Below are the code and all the weights of a small trained network. Each question names an input and a class and asks about switching units off, where a switched-off unit gives its printed mean instead of its output.

import numpy as np


def w(rows, s, z=0):
    codes = np.array(rows[::2]) - 128.0
    scale = np.full(codes.shape[1], s)
    scale[-1] = z or s
    return codes * scale


def f(y):
    return y / 2 * (1 + np.tanh(0.7978845608 * (y + 0.044715 * y**3)))


def log_softmax(a):
    a = a - a.max(-1, keepdims=True)
    return a - np.log(np.exp(a).sum(-1, keepdims=True))


def net(x, mask):
    res = np.array(x, float).reshape(1, 5) / 4 @ E
    y = f(res @ A[0][:, :-1].T + A[0][:, -1])
    res = res + np.where(mask, y, B[0][:, -1]) @ B[0][:, :-1]
    return log_softmax(res[-1] @ U[:, :-1].T + U[:, -1])


A, B = {}, {}
E = w([
[219,207,123,78,132,122,210],'x0',
[105,155,110,129,205,117,125],'x1',
[152,115,61,53,141,62,76],'x2',
[197,53,208,89,238,85,186],'x3',
[254,95,200,239,52,113,71],'x4',
],0.0088)
A[0] = w([
[176,140,90,98,216,88,131,189],'n1',
[146,122,132,70,136,137,159,100],'n2',
[81,88,74,155,188,162,76,252],'n3',
[31,118,180,132,64,206,116,213],'n4',
[199,172,47,138,86,46,121,187],'n5',
[102,125,116,76,83,162,115,207],'n6',
[101,162,116,68,250,110,149,240],'n7',
[157,165,100,80,202,104,159,198],'n8',
[168,143,183,145,190,164,134,131],'n9',
[180,78,189,124,122,110,178,175],'n10',
[199,213,137,153,59,197,67,198],'n11',
[138,170,145,119,92,115,165,77],'n12',
[146,188,131,146,149,115,174,176],'n13',
[144,117,174,149,156,118,169,151],'n14',
[133,182,142,89,231,74,118,115],'n15',
[178,66,162,148,142,133,121,173],'n16',
[86,116,86,97,110,145,136,163],'n17',
[71,189,96,164,103,221,181,183],'n18',
[123,31,201,172,149,107,76,226],'n19',
[86,88,125,170,60,139,88,212],'n20',
],0.011,0.0038)
B[0] = w([
[119,51,98,70,90,198,91,200],'n1',
[133,123,85,133,95,141,78,158],'n2',
[75,79,110,152,166,82,155,207],'n3',
[67,164,163,162,122,44,183,211],'n4',
[226,159,55,156,207,156,57,185],'n5',
[122,173,36,161,183,75,162,174],'n6',
[54,71,72,16,173,142,81,252],'n7',
[60,80,90,48,121,173,38,211],'n8',
[115,105,143,114,96,166,161,170],'n9',
[192,125,148,104,130,227,202,189],'n10',
[221,170,91,230,30,187,76,214],'n11',
[139,175,149,157,120,94,80,142],'n12',
[94,126,122,108,82,160,57,165],'n13',
[142,72,128,77,105,176,185,167],'n14',
[116,60,75,96,82,188,65,198],'n15',
[212,97,141,108,73,103,189,176],'n16',
[117,161,125,121,201,83,176,178],'n17',
[27,204,153,134,132,139,171,217],'n18',
[146,2,243,139,116,79,178,206],'n19',
[167,152,200,233,114,76,112,204],'n20',
],0.0076,0.014)
U = w([
[179,63,199,83,103,211,232,126],'0',
[217,177,76,159,131,159,55,210],'1',
[100,254,153,162,69,168,115,56],'2',
[79,64,84,43,134,212,58,198],'3',
[126,54,186,175,126,49,115,3],'4',
[71,183,86,100,211,67,194,174],'5',
],0.0097,0.0014)

Each question gives the input, the list of numbers given to net, and the class t.
The units are the neurons (one row each of A and B). Each row of codes is followed by its name. A weight is (code - 128) times the scale printed after its matrix; where a second scale follows, it is the last column's (A, B and U).
mask holds one flag per neuron, in row order. A switched-off neuron (its flag False) gives its mean, the last column of its row in B, instead of its output. The means were averaged over made-up inputs and are rounded, as every weight is.
A unit's drop is (log p(t) with every unit on - log p(t) with that unit switched off) / (log p(t) with every unit on - log p(t) with every unit switched off).
The circuit of an input: a set's keep is (log p(t) with only the set's units on - log p(t) with every unit switched off) / (log p(t) with every unit on - log p(t) with every unit switched off). Starting from the 12 units with the biggest drops (on a tie, the unit counted first), units are removed one at a time, each time the one whose removal leaves the highest keep (on an exact tie, the one counted first), for as long as the keep stays at least 0.8.
units of the circuit, in order: the units of the circuit, biggest drop first
top k neurons: the k neurons with the biggest drops, biggest first
drop of u: that unit's drop, to one decimal
input [-8,-4,-2,5,8], class 0: units of the circuit, in order	[n10]
input [4,5,2,-3,1], class 1: units of the circuit, in order	[n5, n7]
input [0,7,8,-1,5], class 1: top 2 neurons	[n5, n7]
input [-4,4,8,-2,8], class 1: top 2 neurons	[n5, n11]
input [-6,5,-2,-8,3], class 2: top 2 neurons	[n11, n18]
input [6,-8,-3,4,-3], class 3: top 2 neurons	[n19, n8]
input [-2,1,3,-7,3], class 1: top 2 neurons	[n5, n11]
input [-8,-8,-6,-7,-1], class 2: top 2 neurons	[n18, n11]
input [-3,-3,-5,-3,5], class 4: top 2 neurons	[n19, n20]
input [-8,3,-8,6,-7], class 5: top 3 neurons	[n4, n1, n3]
input [-7,-7,-7,-7,-5], class 5: drop of n4	0.2
input [-6,2,6,-6,0], class 5: drop of n19	0.1
input [-2,0,7,-2,2], class 1: drop of n17	0.0
input [-1,8,0,-6,-8], class 5: units of the circuit, in order	[n17]
